[1.256, -0.363, 2.556, 0.964, 2.529, -1.534, -1.366, 3.475, 1.951, -0.216, 1.437, 0.484, 0.331, 0.850, 2.004, 2.522, 1.031, -1.340, 1.711, 3.461, -1.427, 0.044, -2.278, 1.884, 1.111, -3.007, -1.873, 2.623, -1.527, 1.605, -3.452, -2.414, 3.101, 3.183, 2.123, -0.008, 3.962, 2.523, -0.383, 0.817, 2.563, 3.076, 2.668, 1.364, -0.840, -3.932, 1.217, 2.057, -2.066, 2.568, 1.370, -1.813, 1.417, 1.037, 3.514, -1.755, 4.229, -0.089, -0.588] = Z_885
[0.082, -1.169, 2.219, 0.451, 1.924, -1.000, -0.017, 2.637, 2.194, -0.662, 1.070, 0.172, -0.235, 0.343, 2.338, 1.819, 1.330, -0.899, 1.609, 2.347, -1.078, -0.413, -0.696, 1.680, 1.038, -2.842, -0.591, 1.922, -0.895, 2.052, -2.355, -2.375, 1.915, 3.085, 1.453, 0.620, 3.546, 2.185, -0.913, 0.309, 2.404, 2.797, 1.595, 1.182, -0.065, -3.079, 0.594, 1.751, -1.137, 1.412, 0.921, -1.073, 0.960, 0.339, 2.125, -1.841, 3.980, -0.630, -0.653] = Z_356
[-5.557, -3.623, -1.847, 0.143, -1.294, 1.562, 7.466, -0.832, 0.496, -0.019, -3.310, -2.969, 0.989, -0.108, 2.048, -5.199, 2.139, 5.471, 1.599, -3.934, 2.617, 1.787, 8.306, 0.550, -0.962, 0.951, 4.907, -1.292, 5.468, 2.594, 3.241, -0.395, -4.939, 0.160, 0.056, 1.676, -1.182, -3.150, -1.823, -1.411, -2.650, -2.945, -5.695, -3.062, 6.174, 2.788, -1.957, -0.500, 3.657, -4.894, -1.206, 6.265, -3.559, -0.105, -4.432, 0.865, -0.179, 1.286, -0.026] = Z_189
[-1.213, -2.476, 2.566, -0.067, 1.821, -0.724, 1.427, 2.462, 3.191, -1.459, 1.044, -0.091, -1.070, -0.195, 3.449, 1.676, 2.063, -0.826, 1.947, 1.822, -1.091, -1.196, 0.794, 1.944, 1.300, -3.618, 0.658, 1.697, -0.580, 3.196, -1.869, -3.117, 1.188, 3.957, 1.073, 1.545, 4.213, 2.559, -1.844, -0.202, 3.060, 3.441, 0.928, 1.418, 0.682, -3.126, 0.051, 1.941, -0.473, 0.556, 0.680, -0.705, 0.794, -0.441, 1.198, -2.601, 4.970, -1.574, -0.966] = Z_816
size: [0.082, -1.169, 2.219, 0.451, 1.924, -1.000, -0.017, 2.637, 2.194, -0.662, 1.070, 0.172, -0.235, 0.343, 2.338, 1.819, 1.330, -0.899, 1.609, 2.347, -1.078, -0.413, -0.696, 1.680, 1.038, -2.842, -0.591, 1.922, -0.895, 2.052, -2.355, -2.375, 1.915, 3.085, 1.453, 0.620, 3.546, 2.185, -0.913, 0.309, 2.404, 2.797, 1.595, 1.182, -0.065, -3.079, 0.594, 1.751, -1.137, 1.412, 0.921, -1.073, 0.960, 0.339, 2.125, -1.841, 3.980, -0.630, -0.653] => 59
size: [0.082, -1.169, 2.219, 0.451, 1.924, -1.000, -0.017, 2.637, 2.194, -0.662, 1.070, 0.172, -0.235, 0.343] => 14

[-2.287, 0.372, 3.063, 0.334, -3.260, -2.694, -1.032, 3.336, 0.324, -2.382] -> Z_625
[-2.307, 3.654, 2.909, 0.902, -2.695, 0.839, -0.256, 4.306, 1.936, -0.315] -> Z_317
[3.435, -2.217, -4.519, -0.781, 4.597, 2.278, 1.161, -5.519, 3.356, 2.504] -> Z_943
[3.435, -2.217, -4.519, -0.781, 4.597, 2.278, 1.161, -5.519, -1.292, 2.504] -> Z_608
[1.159, -1.818, -1.475, -0.449, 1.345, -0.416, 0.121, -2.148, -0.969, 0.155] -> Z_607
size: [1.159, -1.818, -1.475, -0.449, 1.345, -0.416, 0.121, -2.148, -0.969, 0.155] => 10
size: [-2.307, 3.654, 2.909, 0.902, -2.695, 0.839, -0.256, 4.306, 1.936, -0.315] => 10
size: [3.435, -2.217, -4.519, -0.781] => 4
size: [-2.307, 3.654] => 2

[-1.830, -2.144, -6.807, 1.406, -0.247, -0.105, 2.951, 0.161, -0.221] = Z_249
[1.309, 1.087, 5.893, -0.807, 1.103, 1.085, -2.958, 0.700, 1.172] = Z_647
[5.062, 4.178, 0.259, -0.448, -2.660, -2.365, 0.000, -2.271, -2.581] = Z_643
[-1.553, -2.563, 0.451, 8.427, 4.885, 5.050, 2.729, 2.514, 4.800] = Z_210
[-4.519, -3.442, -0.029, 2.523, 3.646, 3.886, 1.407, 2.897, 3.714] = Z_952
size: [-1.830, -2.144, -6.807, 1.406, -0.247, -0.105] => 6
size: [-1.830, -2.144, -6.807, 1.406, -0.247, -0.105, 2.951, 0.161] => 8
size: [-1.553, -2.563, 0.451, 8.427] => 4

[-1.745, -2.111, -0.742, 4.140, -1.203, -1.826] = Z_737
[0.320, -3.833, 2.740, -0.215, 1.831, -1.015] = Z_658
[-1.745, 1.032, -0.742, 4.140, -1.203, -0.630] = Z_951
[-1.745, 1.032, -0.742, 4.140, -1.203, -1.826] = Z_324
[0.616, 6.825, -6.862, -1.564, 0.582, 4.569] = Z_887
size: [-1.745, -2.111, -0.742, 4.140, -1.203, -1.826] => 6
size: [-1.745, 1.032, -0.742, 4.140, -1.203] => 5
size: [0.320, -3.833] => 2
size: [0.320, -3.833, 2.740, -0.215, 1.831] => 5

[0.965, 1.789, 0.485, 5.697] = Z_581
[0.115, -7.516, 0.982, 0.222] = Z_133
[0.965, 1.789, 1.583, 0.203] = Z_851
[0.085, 5.496, 0.181, 0.338] = Z_820
[0.115, -7.516, 0.982, 0.258] = Z_432
[0.443, -3.972, 1.070, 0.039] = Z_127
[0.131, -1.889, 0.097, 0.168] = Z_527
size: [0.115, -7.516] => 2
size: [0.115, -7.516] => 2
size: [0.131, -1.889, 0.097] => 3
size: [0.085, 5.496, 0.181] => 3
size: [0.115, -7.516, 0.982, 0.258] => 4
size: [0.965, 1.789] => 2
size: [0.965, 1.789, 1.583, 0.203] => 4

[-1.135, -0.557, -0.178, -0.666, 0.600, -1.199, 0.244, -0.374, -0.159, -0.550, 0.409, -0.750, 0.086, 0.215] -> Z_245
[-0.223, -0.058, -0.145, -0.046, -0.032, -0.309, -0.028, -0.139, 0.014, -0.005, 0.186, -0.083, 0.123, -0.118] -> Z_162
[-2.223, 1.356, -3.173, -1.880, -2.762, -1.938, -1.826, -2.868, -1.460, 1.991, 1.388, -3.134, 2.826, -0.193] -> Z_655
[-0.188, -0.181, -0.009, 0.067, 0.134, -0.347, 0.079, -0.019, 0.127, -0.140, 0.197, 0.095, -0.001, -0.181] -> Z_196
[-3.751, -2.804, 0.336, -1.621, 3.288, -4.425, 1.611, -0.473, 0.176, -2.883, 1.460, -1.467, -0.577, 0.417] -> Z_838
[-0.220, 0.131, -0.510, 0.200, -0.533, -0.519, -0.287, -0.364, 0.133, 0.345, 0.506, 0.084, 0.474, -0.604] -> Z_979
[-1.546, 1.127, -2.742, -0.725, -2.645, -1.846, -1.620, -2.289, -0.654, 1.861, 1.607, -1.668, 2.485, -1.131] -> Z_564
[-5.876, -5.772, 1.914, -1.819, 7.100, -7.498, 3.712, 0.378, 1.205, -6.091, 2.335, -0.958, -2.200, 0.398] -> Z_449
[-1.951, 3.341, -5.509, -1.684, -6.208, -1.738, -3.761, -4.495, -1.952, 4.629, 2.184, -3.733, 5.057, -1.426] -> Z_880
[-1.489, -1.105, -0.270, 0.118, 0.769, -2.401, 0.417, -0.358, 0.612, -0.834, 1.311, 0.188, 0.171, -0.996] -> Z_231
[-1.128, -0.129, -0.607, -0.880, -0.007, -1.021, -0.125, -0.718, -0.442, -0.060, 0.396, -1.155, 0.487, 0.286] -> Z_178
size: [-1.128, -0.129, -0.607, -0.880, -0.007, -1.021, -0.125, -0.718, -0.442, -0.060, 0.396] => 11
size: [-1.489, -1.105, -0.270, 0.118, 0.769, -2.401, 0.417, -0.358, 0.612, -0.834] => 10
size: [-0.223, -0.058, -0.145, -0.046] => 4
size: [-1.951, 3.341, -5.509, -1.684, -6.208, -1.738] => 6
size: [-0.223] => 1

[2.087, 1.241, -3.308, 0.508, -2.473, 7.764, 5.577, 5.032, -0.916, -3.478] -> Z_622
[4.501, 0.029, -5.136, 2.566, 1.332, 6.748, 5.242, 1.655, 1.562, -2.655] -> Z_712
[6.240, -8.213, -6.406, 8.496, 1.887, 2.124, 4.060, -0.030, -4.422, 1.330] -> Z_641
[6.240, -8.213, -6.406, 8.496, 1.887, 2.124, 4.060, -0.030, -4.422, 3.157] -> Z_867
[3.595, -5.271, -4.251, 5.115, -2.074, 4.038, 4.619, 3.680, -5.539, 0.932] -> Z_906
size: [6.240, -8.213, -6.406, 8.496, 1.887, 2.124, 4.060, -0.030, -4.422] => 9
size: [4.501, 0.029, -5.136, 2.566] => 4
size: [4.501, 0.029, -5.136, 2.566, 1.332, 6.748, 5.242, 1.655, 1.562] => 9

[-0.505, -3.235, 1.974, -3.376, 3.294, -3.610, 2.256, 2.365, 2.701, -3.262, 3.348, 3.049, -3.241, -3.495, -3.286, 2.726, -3.534, 2.641, 3.265, 0.574, -3.095, 2.817, -3.777, 1.937, -3.418, -0.176, -3.049, 7.677, -3.177, -3.102, 2.900] -> Z_58
[-0.367, -3.497, 3.191, -3.208, 3.169, -3.188, 3.364, 3.199, 3.493, -3.386, 3.116, 3.330, -3.503, -3.023, -3.411, 3.708, -3.528, 3.070, 3.437, 0.338, -3.415, 3.358, -3.490, 3.249, -3.253, -0.349, -3.766, 8.079, -3.453, -1.118, 3.327] -> Z_741
[0.594, 3.074, 3.198, 2.600, 3.043, 2.689, 3.622, 3.040, 3.086, 2.594, 2.909, 3.480, 2.887, 3.268, 2.481, 3.365, 2.520, 2.832, 3.151, 0.510, 2.466, 3.212, 2.045, 3.524, 3.075, 0.891, 2.399, 4.576, 2.965, 3.527, 3.574] -> Z_481
[0.582, 2.233, 2.674, 1.670, 2.830, 2.852, 3.279, 3.449, 3.368, 2.811, 2.403, 2.801, 2.602, 3.098, 2.622, 2.303, 1.479, 1.405, 2.098, -0.456, 2.798, 2.315, 1.566, 3.194, 2.984, 0.163, 2.467, 1.888, 2.810, 3.105, 2.183] -> Z_503
size: [0.582, 2.233, 2.674, 1.670, 2.830, 2.852, 3.279, 3.449, 3.368, 2.811, 2.403, 2.801, 2.602, 3.098, 2.622, 2.303, 1.479, 1.405, 2.098, -0.456, 2.798, 2.315, 1.566, 3.194, 2.984, 0.163, 2.467, 1.888, 2.810, 3.105] => 30
size: [-0.367, -3.497, 3.191, -3.208, 3.169, -3.188] => 6
size: [-0.367, -3.497, 3.191, -3.208, 3.169, -3.188, 3.364, 3.199, 3.493, -3.386, 3.116, 3.330, -3.503, -3.023, -3.411, 3.708, -3.528] => 17

[3.030, 2.065, 1.104, 7.004, -5.643, 3.136, -5.688, -2.751, -4.632, -2.680] -> Z_691
[-0.474, 0.429, 1.355, -4.242, 7.773, -0.562, 7.810, 5.025, 6.800, 4.970] -> Z_59
[-0.179, 0.556, 1.441, -3.669, 7.202, -0.350, 7.273, 4.751, 6.205, 4.662] -> Z_987
[-0.533, 0.338, 1.233, -4.153, 7.432, -0.601, 7.461, 4.778, 6.499, 4.737] -> Z_70
[3.065, 2.041, 1.064, 7.128, -5.921, 3.130, -5.950, -2.922, -4.922, -2.871] -> Z_696
[-0.628, 0.208, 1.120, -4.300, 7.288, -0.757, 7.342, 4.654, 6.299, 4.581] -> Z_20
[2.665, 1.472, 0.366, 6.911, -7.616, 2.388, -7.499, -4.184, -6.661, -4.355] -> Z_256
[3.391, 2.211, 1.076, 8.066, -7.005, 3.443, -7.028, -3.537, -5.855, -3.494] -> Z_627
[-0.440, -0.330, -0.253, -0.836, 0.388, -0.468, 0.400, 0.110, 0.303, 0.086] -> Z_870
[-0.530, 0.388, 1.277, -4.247, 7.595, -0.626, 7.636, 4.885, 6.664, 4.816] -> Z_192
[3.224, 2.211, 1.109, 7.570, -6.345, 3.298, -6.375, -3.161, -5.188, -3.126] -> Z_827
size: [3.391, 2.211, 1.076, 8.066, -7.005] => 5
size: [3.224, 2.211, 1.109] => 3

